Here is a tiny trained network, its code and every weight. The questions are about switching its units off for an input and a target symbol, where a switched-off unit gives its printed mean instead of its output.

import numpy as np


def w(rows, s, z=0):
    codes = np.array(rows[::2]) - 128.0
    scale = np.full(codes.shape[1], s)
    scale[-1] = z or s
    return codes * scale


def norm(h):
    return h / np.sqrt((h * h).mean(-1, keepdims=True) + 1e-5)


def f(y):
    return np.maximum(y, 0)


def softmax(a):
    e = np.exp(a - a.max(-1, keepdims=True))
    return e / e.sum(-1, keepdims=True)


def log_softmax(a):
    a = a - a.max(-1, keepdims=True)
    return a - np.log(np.exp(a).sum(-1, keepdims=True))


def net(x, mask):
    ids = ['Γβηθμω'.index(c) for c in x.split()]
    T = len(ids)
    res = E[ids] + P[:T]
    u = 0
    for l in range(2):
        q, k, v = (norm(res) @ M[l].T for M in (Q, K, V))
        z = softmax(np.where(np.tri(T) > 0, q @ k.T / 3**0.5, -1e9)) @ v
        res = res + np.where(mask[u], z, O[l][:, -1]) @ O[l][:, :-1]
        u += 1
        y = f(norm(res) @ A[l][:, :-1].T + A[l][:, -1])
        res = res + np.where(mask[u : u + 4], y, B[l][:, -1]) @ B[l][:, :-1]
        u += 4
    return log_softmax(norm(res)[-1] @ U[:, :-1].T + U[:, -1])


Q, K, V, O, A, B = {}, {}, {}, {}, {}, {}
E = w([
[138,97,202,133,106,130,75,189,105,95,76],'Γ',
[249,135,167,172,155,157,136,89,111,154,91],'β',
[179,147,116,184,125,46,121,171,87,104,89],'η',
[164,173,98,95,74,82,113,109,167,124,231],'θ',
[114,147,152,87,183,109,104,133,76,91,233],'μ',
[104,92,64,26,147,86,119,118,186,123,96],'ω',
],0.019)
P = w([
[191,110,175,79,86,67,146,112,109,7,101],'0',
[146,114,177,118,110,87,158,107,133,42,126],'1',
[149,107,170,112,100,90,149,116,111,86,123],'2',
[142,106,148,113,102,100,139,129,97,104,123],'3',
[136,111,138,119,104,110,127,139,92,122,124],'4',
[122,140,135,123,130,126,115,143,117,115,119],'5',
[107,153,113,130,143,134,114,151,130,115,118],'6',
[89,173,98,135,142,132,115,137,113,130,103],'7',
[87,163,104,138,162,144,92,158,136,139,119],'8',
[82,154,87,137,152,137,81,133,102,169,113],'9',
[72,163,90,149,167,156,72,154,120,170,114],'10',
[84,144,68,148,183,149,47,150,117,185,123],'11',
[57,162,63,147,172,169,63,163,104,200,100],'12',
],0.013)
Q[0] = w([
[232,72,115,168,194,186,56,111,75,128,62],'0.h1',
[62,199,109,99,110,157,137,202,68,157,56],'0.h1',
[139,182,98,67,151,9,2,249,72,66,101],'0.h1',
],0.0064)
K[0] = w([
[94,128,106,147,187,132,82,100,116,204,113],'0.h1',
[98,177,113,142,151,156,108,185,138,162,120],'0.h1',
[79,181,60,125,166,163,47,140,134,255,154],'0.h1',
],0.0099)
V[0] = w([
[64,88,100,99,115,181,86,114,171,177,102],'0.h1',
[101,143,129,64,190,176,144,60,112,134,192],'0.h1',
[104,177,96,121,2,129,132,135,191,113,194],'0.h1',
],0.0065)
O[0] = w([
[150,37,149,161,77,70,193,50,131,68,197,2],'0.h1',
[247,101,148,84,104,176,178,74,1,84,73,194],'0.h1',
[78,62,152,220,104,161,75,47,130,126,135,172],'0.h1',
],0.011,0.0047)
A[0] = w([
[206,159,150,178,146,221,151,56,165,233,128,131],'0.n1',
[193,67,254,185,34,27,229,148,109,41,130,3],'0.n2',
[182,190,65,149,154,146,134,117,171,180,107,192],'0.n3',
[115,189,103,110,117,106,103,157,117,70,187,115],'0.n4',
],0.0087,0.0033)
B[0] = w([
[150,109,115,103,177,97,52,190,158,138,96,213],'0.n1',
[193,77,43,209,78,181,245,135,183,188,181,177],'0.n2',
[174,61,209,130,141,97,121,149,123,134,109,244],'0.n3',
[87,147,101,112,32,136,166,104,118,154,189,253],'0.n4',
],0.012,0.0048)
Q[1] = w([
[171,168,122,84,75,140,4,109,144,157,182],'1.h1',
[91,153,113,75,159,105,168,137,178,138,132],'1.h1',
[186,138,99,114,56,160,136,78,179,167,107],'1.h1',
],0.013)
K[1] = w([
[150,56,105,205,172,189,52,66,80,147,143],'1.h1',
[119,179,148,135,124,91,127,245,148,55,94],'1.h1',
[72,65,138,134,168,188,117,52,122,1,68],'1.h1',
],0.0091)
V[1] = w([
[85,39,114,46,47,142,102,195,196,94,3],'1.h1',
[140,117,99,62,155,189,120,109,176,165,164],'1.h1',
[95,54,193,75,117,227,122,128,132,102,156],'1.h1',
],0.006)
O[1] = w([
[131,20,32,154,136,131,195,54,100,109,224,249],'1.h1',
[100,158,152,1,153,79,157,140,201,180,126,152],'1.h1',
[146,69,142,192,11,69,251,128,90,147,102,115],'1.h1',
],0.0095,0.0017)
A[1] = w([
[90,191,163,34,104,152,205,164,52,135,250,30],'1.n1',
[46,131,58,136,131,132,100,137,197,138,220,200],'1.n2',
[36,89,93,126,134,70,89,152,183,141,131,187],'1.n3',
[29,30,84,29,164,51,140,64,175,48,130,4],'1.n4',
],0.012,0.0039)
B[1] = w([
[141,224,146,141,132,178,158,7,158,146,125,253],'1.n1',
[164,143,143,126,184,148,147,143,88,135,85,215],'1.n2',
[89,118,103,113,74,115,173,110,171,112,155,197],'1.n3',
[124,34,170,45,197,88,117,132,110,38,132,192],'1.n4',
],0.019,0.012)
U = w([
[133,53,157,90,136,68,161,139,93,56,112,139],'Γ',
[187,154,123,114,113,132,153,71,163,123,60,129],'β',
[104,152,39,95,148,116,158,232,121,141,111,30],'η',
[117,84,176,186,29,58,102,172,173,119,107,250],'θ',
[229,96,151,186,158,158,70,208,76,136,2,97],'μ',
[200,53,103,215,81,140,184,194,92,138,144,204],'ω',
],0.0071,0.0021)

Each question gives the input, a string of symbols that net reads in full, and the target symbol t.
The units are the heads (3 rows each of Q, K, V and O) and the neurons (one row each of A and B). Each row of codes is followed by its name. A weight is (code - 128) times the scale printed after its matrix; where a second scale follows, it is the last column's (O, A, B and U).
mask holds one flag per unit, layer by layer, with each layer's heads first. A switched-off unit (its flag False) gives its mean, the last column of its rows in O or B, instead of its output. The means were averaged over made-up inputs and are rounded, as every weight is.
A unit's drop is (log p(t) with every unit on - log p(t) with that unit switched off) / (log p(t) with every unit on - log p(t) with every unit switched off).
The circuit of an input: a set's keep is (log p(t) with only the set's units on - log p(t) with every unit switched off) / (log p(t) with every unit on - log p(t) with every unit switched off). Starting from all 10 units, units are removed one at a time, each time the one whose removal leaves the highest keep (on an exact tie, the one counted first), for as long as the keep stays at least 0.8.
units of the circuit, in order: the units of the circuit, biggest drop first
unit that matters most: the unit with the biggest drop
top k neurons: the k neurons with the biggest drops, biggest first
k most important neurons of layer l: the k neurons of layer l with the biggest drops, biggest first
drop of u: that unit's drop, to one decimal
input η β μ η μ η Γ, target μ: unit that matters most => 1.n1
input θ η Γ θ ω Γ θ θ η θ, target μ: units of the circuit, in order => 1.n2, 0.h1, 1.n1
input β η θ ω μ μ μ ω θ, target Γ: top 3 neurons => 0.n4, 0.n1, 1.n4
input η Γ θ Γ β Γ η β β θ, target ω: units of the circuit, in order => 0.h1, 1.h1, 1.n1
input η η μ μ θ η Γ, target θ: units of the circuit, in order => 0.h1, 1.n1, 1.n4, 1.n3
input μ θ Γ μ β β θ, target ω: top 2 neurons => 0.n4, 1.n1
input μ μ η θ Γ β η θ Γ, target θ: units of the circuit, in order => 0.h1, 1.n1, 1.n2
input θ η μ β η β μ η β μ θ, target μ: units of the circuit, in order => 0.h1, 1.n2, 1.n1
input μ θ θ η, target θ: units of the circuit, in order => 0.h1, 1.n2, 1.n1
input β Γ Γ Γ η η Γ Γ Γ, target Γ: 2 most important neurons of layer 1 => 1.n3, 1.n4
input η μ η θ μ ω μ η η, target μ: top 2 neurons => 1.n1, 1.n3
input η Γ η Γ β η μ ω ω η η η Γ, target η: top 2 neurons => 1.n3, 1.n1
input μ μ ω μ β η μ β η, target μ: top 4 neurons => 1.n1, 1.n3, 0.n3, 1.n4
input η μ ω η, target ω: unit that matters most => 0.n2
input μ η θ θ β β ω θ η, target ω: top 4 neurons => 0.n2, 1.n1, 0.n1, 1.n4
input η Γ Γ μ Γ, target μ: top 4 neurons => 1.n1, 1.n3, 0.n4, 1.n4
input η θ β η θ, target η: 3 most important neurons of layer 1 => 1.n1, 1.n3, 1.n2
input Γ η ω θ β η, target θ: 2 most important neurons of layer 1 => 1.n1, 1.n2
input η η θ μ ω θ, target θ: drop of 1.n1 => 0.4
input η η β Γ ω θ β Γ η β η Γ θ, target η: drop of 1.h1 => 0.3
input μ μ θ Γ Γ η Γ β η, target η: drop of 0.n3 => 0.0
